Here is a tiny trained network, its code and every weight. The questions are about switching its units off for an input and a target symbol, where a switched-off unit gives its printed mean instead of its output.

import numpy as np


def w(rows, s, z=0):
    codes = np.array(rows[::2]) - 128.0
    scale = np.full(codes.shape[1], s)
    scale[-1] = z or s
    return codes * scale


def norm(h):
    return h / np.sqrt((h * h).mean(-1, keepdims=True) + 1e-5)


def f(y):
    return y / 2 * (1 + np.tanh(0.7978845608 * (y + 0.044715 * y**3)))


def softmax(a):
    e = np.exp(a - a.max(-1, keepdims=True))
    return e / e.sum(-1, keepdims=True)


def log_softmax(a):
    a = a - a.max(-1, keepdims=True)
    return a - np.log(np.exp(a).sum(-1, keepdims=True))


def net(x, mask):
    ids = ['βγηθλμτφψ'.index(c) for c in x.split()]
    T = len(ids)
    res = E[ids] + P[:T]
    u = 0
    for l in range(2):
        q, k, v = (norm(res) @ M[l].T for M in (Q, K, V))
        z = softmax(np.where(np.tri(T) > 0, q @ k.T / 2**0.5, -1e9)) @ v
        res = res + np.where(mask[u], z, O[l][:, -1]) @ O[l][:, :-1]
        u += 1
        y = f(norm(res) @ A[l][:, :-1].T + A[l][:, -1])
        res = res + np.where(mask[u : u + 12], y, B[l][:, -1]) @ B[l][:, :-1]
        u += 12
    return log_softmax(norm(res)[-1] @ U[:, :-1].T + U[:, -1])


Q, K, V, O, A, B = {}, {}, {}, {}, {}, {}
E = w([
[175,92,118,102,57,57,148,164,81,82,87,153],'β',
[172,157,120,114,141,84,196,223,123,197,34,29],'γ',
[168,105,88,78,79,68,122,163,80,103,71,140],'η',
[147,208,104,67,163,161,197,15,89,114,80,89],'θ',
[146,95,113,97,65,55,64,69,124,150,57,162],'λ',
[20,142,232,182,64,136,172,105,103,142,74,116],'μ',
[121,109,104,176,133,103,126,131,135,141,65,255],'τ',
[84,91,124,47,172,150,148,180,127,118,92,199],'φ',
[103,193,116,159,135,117,102,139,69,186,186,175],'ψ',
],0.013)
P = w([
[149,29,94,154,161,168,115,119,7,139,100,85],'0',
[149,37,107,156,144,165,135,104,55,174,110,128],'1',
[139,65,128,145,145,150,134,104,69,175,106,137],'2',
[132,92,119,136,129,137,131,114,78,159,94,143],'3',
[124,107,119,126,125,126,127,119,88,150,97,151],'4',
[117,117,123,114,126,117,125,123,100,143,97,155],'5',
[111,129,132,106,121,109,132,131,113,141,102,160],'6',
[103,137,133,95,124,98,130,132,126,135,106,162],'7',
[103,148,143,91,124,96,131,137,139,124,110,163],'8',
[102,159,151,85,125,91,132,140,153,113,110,168],'9',
[108,164,154,83,117,81,134,139,174,103,114,164],'10',
[111,176,167,84,112,86,135,145,185,89,109,166],'11',
[107,192,170,76,105,93,140,147,198,71,109,173],'12',
],0.013)
Q[0] = w([
[106,69,143,98,173,67,165,110,54,162,17,196],'0.h0',
[120,244,147,42,1,89,103,174,142,36,70,172],'0.h0',
],0.0058)
K[0] = w([
[74,241,104,114,141,115,125,151,175,148,165,204],'0.h0',
[116,225,163,87,129,94,126,128,254,91,133,165],'0.h0',
],0.0061)
V[0] = w([
[55,210,167,117,153,158,28,47,91,226,254,130],'0.h0',
[96,144,108,166,250,167,144,187,151,106,196,244],'0.h0',
],0.0049)
O[0] = w([
[169,99,78,69,2,173,253,115,173,200,58,129,20],'0.h0',
[85,96,62,153,8,214,20,120,121,106,102,4,254],'0.h0',
],0.0051,0.0014)
A[0] = w([
[145,198,108,121,110,139,159,107,126,142,184,146,107],'0.n0',
[132,102,171,207,136,132,140,117,111,79,254,94,39],'0.n1',
[118,111,95,134,123,136,149,112,92,171,195,151,42],'0.n2',
[160,126,80,126,86,192,155,154,242,156,113,77,84],'0.n3',
[166,143,93,120,184,143,182,105,124,107,135,71,118],'0.n4',
[128,180,108,98,197,146,140,135,207,129,112,61,75],'0.n5',
[159,76,115,113,57,107,52,132,127,82,102,106,1],'0.n6',
[172,21,56,116,51,172,122,142,213,95,99,120,3],'0.n7',
[178,123,130,175,128,124,138,186,163,183,99,61,79],'0.n8',
[118,138,105,169,94,199,183,89,205,115,100,120,69],'0.n9',
[144,166,124,138,133,140,140,115,163,77,112,178,104],'0.n10',
[108,146,147,167,235,94,64,112,137,118,196,128,25],'0.n11',
],0.0096,0.0055)
B[0] = w([
[175,140,122,169,105,115,91,126,86,182,84,89,185],'0.n0',
[131,58,190,213,122,164,117,104,157,74,126,100,102],'0.n1',
[135,175,141,133,109,92,88,153,138,130,127,122,149],'0.n2',
[173,118,130,138,123,99,109,130,179,153,255,98,177],'0.n3',
[165,146,116,185,145,167,136,137,82,100,166,80,218],'0.n4',
[147,158,181,209,115,130,143,89,142,168,106,126,189],'0.n5',
[90,96,123,153,110,166,97,136,120,191,145,164,254],'0.n6',
[223,147,175,116,99,236,126,157,144,114,50,193,231],'0.n7',
[123,177,109,171,189,124,123,194,124,189,153,82,169],'0.n8',
[126,90,140,110,71,128,160,101,140,135,209,122,165],'0.n9',
[133,79,96,126,90,127,114,132,138,200,120,111,207],'0.n10',
[170,111,160,100,31,185,78,116,115,61,90,112,122],'0.n11',
],0.0099,0.0018)
Q[1] = w([
[156,254,142,166,140,138,158,98,99,167,130,27],'1.h0',
[95,18,165,133,223,176,166,48,139,62,161,83],'1.h0',
],0.0086)
K[1] = w([
[200,126,99,161,121,153,164,76,57,159,151,92],'1.h0',
[107,106,108,147,200,116,125,116,7,129,97,120],'1.h0',
],0.011)
V[1] = w([
[78,157,174,211,26,71,82,14,149,179,96,160],'1.h0',
[253,153,35,141,103,44,7,141,145,175,104,129],'1.h0',
],0.0058)
O[1] = w([
[184,149,171,84,214,171,94,153,40,130,223,116,114],'1.h0',
[66,123,59,142,109,159,209,125,120,2,141,213,252],'1.h0',
],0.0082,0.00029)
A[1] = w([
[88,155,157,180,142,161,247,103,208,109,117,136,2],'1.n0',
[76,76,83,136,169,164,85,172,92,121,244,152,13],'1.n1',
[87,188,117,193,120,134,104,131,116,175,120,131,23],'1.n2',
[43,33,125,165,134,105,98,141,187,161,122,127,15],'1.n3',
[192,172,114,86,163,105,158,140,123,131,157,167,88],'1.n4',
[70,216,152,200,121,129,145,73,210,152,146,43,51],'1.n5',
[156,88,129,68,234,176,213,93,130,28,188,96,10],'1.n6',
[53,149,79,181,101,139,156,139,100,104,134,152,120],'1.n7',
[79,126,107,135,114,97,172,61,149,61,107,182,35],'1.n8',
[168,117,127,189,160,163,109,201,82,90,195,123,59],'1.n9',
[103,170,133,168,125,86,231,142,164,126,112,138,131],'1.n10',
[98,108,118,139,101,95,78,140,141,196,115,89,37],'1.n11',
],0.013,0.0054)
B[1] = w([
[146,159,211,97,117,89,96,90,36,141,131,82,158],'1.n0',
[101,143,50,114,35,143,122,66,127,149,222,143,205],'1.n1',
[123,93,132,111,175,128,176,139,143,60,125,146,184],'1.n2',
[176,130,229,144,145,128,85,94,123,161,117,46,255],'1.n3',
[91,83,138,133,128,113,176,123,119,181,105,121,185],'1.n4',
[108,82,159,147,51,118,177,208,58,130,133,161,212],'1.n5',
[50,141,153,44,175,178,237,59,251,161,111,180,145],'1.n6',
[176,118,141,116,118,115,76,120,128,149,136,114,228],'1.n7',
[120,182,136,138,170,188,151,133,168,127,161,67,176],'1.n8',
[79,141,112,149,64,128,132,114,172,190,162,138,186],'1.n9',
[125,126,141,174,131,133,95,174,147,184,127,170,204],'1.n10',
[101,137,157,149,136,161,140,80,155,107,159,95,233],'1.n11',
],0.014,0.0058)
U = w([
[92,116,52,114,68,135,93,105,93,147,203,115,207],'β',
[124,134,77,226,157,139,131,216,194,183,115,111,140],'γ',
[202,105,137,101,94,191,78,156,158,127,47,230,119],'η',
[157,187,230,151,128,163,50,94,106,167,108,78,110],'θ',
[161,40,92,36,170,1,109,139,90,142,113,134,150],'λ',
[131,148,96,103,168,168,119,188,77,14,155,79,245],'μ',
[76,183,134,96,171,179,251,95,156,140,135,140,94],'τ',
[43,40,128,211,68,108,153,122,139,48,101,115,3],'φ',
[186,140,144,167,137,54,141,107,150,63,154,185,115],'ψ',
],0.0065,0.0027)

Each question gives the input, a string of symbols that net reads in full, and the target symbol t.
The units are the heads (2 rows each of Q, K, V and O) and the neurons (one row each of A and B). Each row of codes is followed by its name. A weight is (code - 128) times the scale printed after its matrix; where a second scale follows, it is the last column's (O, A, B and U).
mask holds one flag per unit, layer by layer, with each layer's heads first. A switched-off unit (its flag False) gives its mean, the last column of its rows in O or B, instead of its output. The means were averaged over made-up inputs and are rounded, as every weight is.
A unit's drop is (log p(t) with every unit on - log p(t) with that unit switched off) / (log p(t) with every unit on - log p(t) with every unit switched off).
The circuit of an input: a set's keep is (log p(t) with only the set's units on - log p(t) with every unit switched off) / (log p(t) with every unit on - log p(t) with every unit switched off). Starting from the 12 units with the biggest drops (on a tie, the unit counted first), units are removed one at a time, each time the one whose removal leaves the highest keep (on an exact tie, the one counted first), for as long as the keep stays at least 0.8.
circuit, biggest first: the units of the circuit, biggest drop first
unit that matters most: the unit with the biggest drop
k most important neurons: the k neurons with the biggest drops, biggest first
k most important neurons of layer l: the k neurons of layer l with the biggest drops, biggest first
input θ λ μ τ μ θ γ γ φ γ θ λ β, target τ: unit that matters most => 0.h0
input μ μ η φ ψ γ θ λ λ η, target τ: circuit, biggest first => [1.h0; 1.n6]
input τ φ τ λ ψ τ φ ψ γ ψ, target γ: circuit, biggest first => [0.n3; 1.h0; 1.n10]
input λ μ φ φ φ μ, target φ: 3 most important neurons => [1.n5; 1.n2; 0.n6]
input φ τ γ θ β μ η β θ γ η, target γ: 2 most important neurons => [1.n8; 1.n10]
input θ γ η β θ τ τ γ λ φ β, target θ: circuit, biggest first => [1.n3; 0.n6; 0.h0]
input θ μ ψ φ ψ τ γ ψ η, target η: circuit, biggest first => [0.h0; 0.n7]
input λ μ λ η, target λ: circuit, biggest first => [0.h0; 1.n11]
input ψ μ τ φ φ μ φ τ τ τ μ η, target β: circuit, biggest first => [1.h0; 0.n6; 1.n1]
input β ψ ψ ψ η ψ, target η: 2 most important neurons => [0.n0; 0.n7]
input η ψ β θ μ β τ ψ, target ψ: 3 most important neurons => [1.n2; 0.n0; 0.n7]
input θ γ φ φ φ η μ φ φ φ β, target θ: circuit, biggest first => [0.n6; 1.n3; 0.h0]
input λ ψ φ μ η λ, target λ: 2 most important neurons of layer 1 => [1.n11; 1.n1]
input φ ψ θ μ φ φ ψ γ θ η β ψ η, target η: circuit, biggest first => [0.n7; 0.h0]
input γ φ ψ τ μ τ φ φ ψ, target μ: 2 most important neurons of layer 0 => [0.n7; 0.n0]
input λ φ μ φ μ θ φ ψ φ μ ψ β ψ, target ψ: 4 most important neurons => [0.n0; 1.n2; 0.n7; 0.n3]
input θ θ ψ γ μ γ θ θ ψ, target γ: 2 most important neurons => [0.n3; 1.n8]
input θ λ λ, target τ: circuit, biggest first => [1.h0; 1.n6]
input μ μ η μ μ μ φ θ ψ θ μ ψ, target τ: 4 most important neurons of layer 0 => [0.n3; 0.n0; 0.n4; 0.n9]
input φ η γ ψ φ φ θ γ β θ η γ η, target μ: unit that matters most => 1.n8
input γ μ θ ψ φ φ θ τ λ η λ ψ, target φ: 2 most important neurons => [0.n0; 1.n2]
input ψ τ τ φ β ψ φ ψ τ η τ, target β: most important neuron of layer 0 => [0.n7]
input μ θ μ τ θ μ θ β λ γ φ, target θ: circuit, biggest first => [1.n3; 1.h0]
input μ μ β η γ β θ, target τ: 2 most important neurons => [1.n6; 0.n0]
input θ φ μ η ψ η τ μ η, target β: 2 most important neurons of layer 1 => [1.n1; 1.n3]
input γ μ λ μ φ β β τ μ η η η, target μ: 2 most important neurons => [0.n11; 1.n8]
input ψ μ τ γ μ μ ψ θ, target τ: most important neuron => [1.n6]
